Small tables with named rows and columns. After each table, cells are looked up by row and column.

Table lutuz
	nub	ked	busosen	todo
zipet	544	8282	6216	1913
fip	189	7545	5429	1773
fab	870	5516	4507	1166
vigan	1114	5308	4530	1108
sitef	305	7943	5797	1875
puneli	165	7127	5132	1646
mutipo	656	5760	4536	1238
mef	1376	5157	4618	1046
dag	324	6383	4732	1407
vopoz	218	6742	4903	1518
bafuso	468	6057	4607	1317

What is the busosen of sitef in lutuz?
5797
What is the nub of mutipo in lutuz?
656
What is the ked of sitef in lutuz?
7943
What is the ked of mef in lutuz?
5157
What is the nub of bafuso in lutuz?
468
What is the todo of mutipo in lutuz?
1238
What is the todo of sitef in lutuz?
1875
What is the ked of puneli in lutuz?
7127
What is the todo of zipet in lutuz?
1913
What is the ked of fip in lutuz?
7545
What is the ked of fab in lutuz?
5516
What is the nub of vigan in lutuz?
1114
What is the todo of fab in lutuz?
1166
What is the nub of mef in lutuz?
1376
What is the nub of puneli in lutuz?
165
Row with the largest todo: zipet

nididim:
,filis,sazo,nibi,bapofis,timag
loz,24.69,12.28,-34.17,33.98,11.50
gupirad,24.95,14.63,-51.90,42.91,-11.36
febito,-39.68,-7.03,75.96,-49.78,-40.56
sim,28.79,7.95,0.93,18.39,71.03

What is the filis of sim in nididim? 28.79
What is the timag of sim in nididim? 71.03
What is the filis of gupirad in nididim? 24.95
What is the nibi of loz in nididim? -34.17
What is the sazo of gupirad in nididim? 14.63
What is the nibi of febito in nididim? 75.96
What is the timag of febito in nididim? -40.56
What is the bapofis of febito in nididim? -49.78
What is the nibi of sim in nididim? 0.93
What is the nibi of gupirad in nididim? -51.90
What is the timag of loz in nididim? 11.50
What is the filis of loz in nididim? 24.69

Table kivu
,teg,nobi,muba,dis,lobope,bikeg,bisat,daloki,bafa,nat
nuz,172,176,111,174,160,66,130,207,210,114
lali,173,170,121,167,159,79,135,207,202,113
mudum,130,114,152,131,129,198,160,117,89,160
botuko,153,202,142,165,155,109,140,145,172,124
palu,178,178,109,178,160,61,127,215,216,109
savin,170,176,113,172,158,69,129,204,206,114
musas,173,179,111,177,158,62,131,210,214,112
rimu,175,174,115,173,160,69,133,212,211,111
tobeber,175,178,110,177,159,62,128,211,214,110
nep,174,178,110,178,158,60,130,210,214,112
sel,179,179,108,178,160,59,125,217,218,107
potu,127,102,165,123,148,218,180,111,90,176
tevo,133,104,164,127,145,207,173,117,95,173
suve,123,102,165,122,150,223,182,109,88,177

bafa of musas: 214
nat of musas: 112
nat of tevo: 173
muba of tobeber: 110
bafa of suve: 88
bikeg of botuko: 109

Table fuv
          lis  vobapub  tenen
noza     5792     2418   3618
namiti   4771     6641    614
raro     2888     5703   5773
fetom    3610     3914   1808
fir      3729     3073   4046
mufibof  7758     2109   5972
nogete   2519     4532   3992
bir      3545     4905   3802
dabi     3264     4323   1676
vem      1735     6663   4506
gur      6013     6942   4095
kedu     2188     5537   5063
gimok    7898     5762   2203
guk      5896     1590   3980

What is the lis of kedu in fuv? 2188
What is the lis of namiti in fuv? 4771
What is the vobapub of bir in fuv? 4905
What is the vobapub of noza in fuv? 2418
What is the tenen of bir in fuv? 3802
What is the tenen of kedu in fuv? 5063
What is the vobapub of namiti in fuv? 6641
What is the tenen of fir in fuv? 4046
What is the tenen of fetom in fuv? 1808
What is the vobapub of vem in fuv? 6663
What is the tenen of gimok in fuv? 2203
What is the vobapub of dabi in fuv? 4323
What is the lis of fir in fuv? 3729
What is the lis of raro in fuv? 2888
What is the vobapub of kedu in fuv? 5537
What is the vobapub of gur in fuv? 6942
What is the lis of guk in fuv? 5896
What is the lis of dabi in fuv? 3264
What is the tenen of mufibof in fuv? 5972
What is the tenen of nogete in fuv? 3992
Which row has the largest lis? gimok

gosu:
         muv  zus  muze  zod  voluvun  pokip  malu  rezupe
zav      193   91    74  171      220    130   197     201
parufur  115   87   111  196      132     98   212      47
lavedu   180  239   236   93      123    192   138     186

parufur, zus: 87
parufur, rezupe: 47
lavedu, zod: 93
parufur, zod: 196
lavedu, rezupe: 186
parufur, pokip: 98
zav, zod: 171
zav, zus: 91
lavedu, malu: 138
zav, muze: 74
zav, pokip: 130
lavedu, pokip: 192
lavedu, muze: 236
zav, rezupe: 201
lavedu, voluvun: 123
zav, muv: 193
Which row has the largest pokip? lavedu

tegep =
,farobug,gef,pum,pepi,vuvoned,pav,barutu
ledate,0.0,0.1,0.1,0.0,-0.1,0.0,0.0
nesona,0.1,0.0,-0.3,0.0,0.4,0.2,0.0
lape,0.2,-0.1,-0.5,0.1,0.5,0.3,0.1
kegom,0.1,0.0,-0.4,0.1,0.4,0.2,0.1
vavu,0.0,0.0,0.1,0.0,0.0,0.0,0.0
sesa,-0.1,0.2,0.7,-0.1,-0.5,-0.3,-0.1

What is the pepi of ledate in tegep? 0.0
What is the pepi of nesona in tegep? 0.0
What is the pum of kegom in tegep? -0.4
What is the gef of lape in tegep? -0.1
What is the pum of vavu in tegep? 0.1
What is the vuvoned of lape in tegep? 0.5
What is the vuvoned of ledate in tegep? -0.1
What is the farobug of kegom in tegep? 0.1
What is the pav of ledate in tegep? 0.0
What is the vuvoned of sesa in tegep? -0.5
What is the farobug of vavu in tegep? 0.0
What is the pav of sesa in tegep? -0.3
What is the gef of nesona in tegep? 0.0
What is the farobug of ledate in tegep? 0.0
What is the vuvoned of nesona in tegep? 0.4
Which row has the largest pav? lape

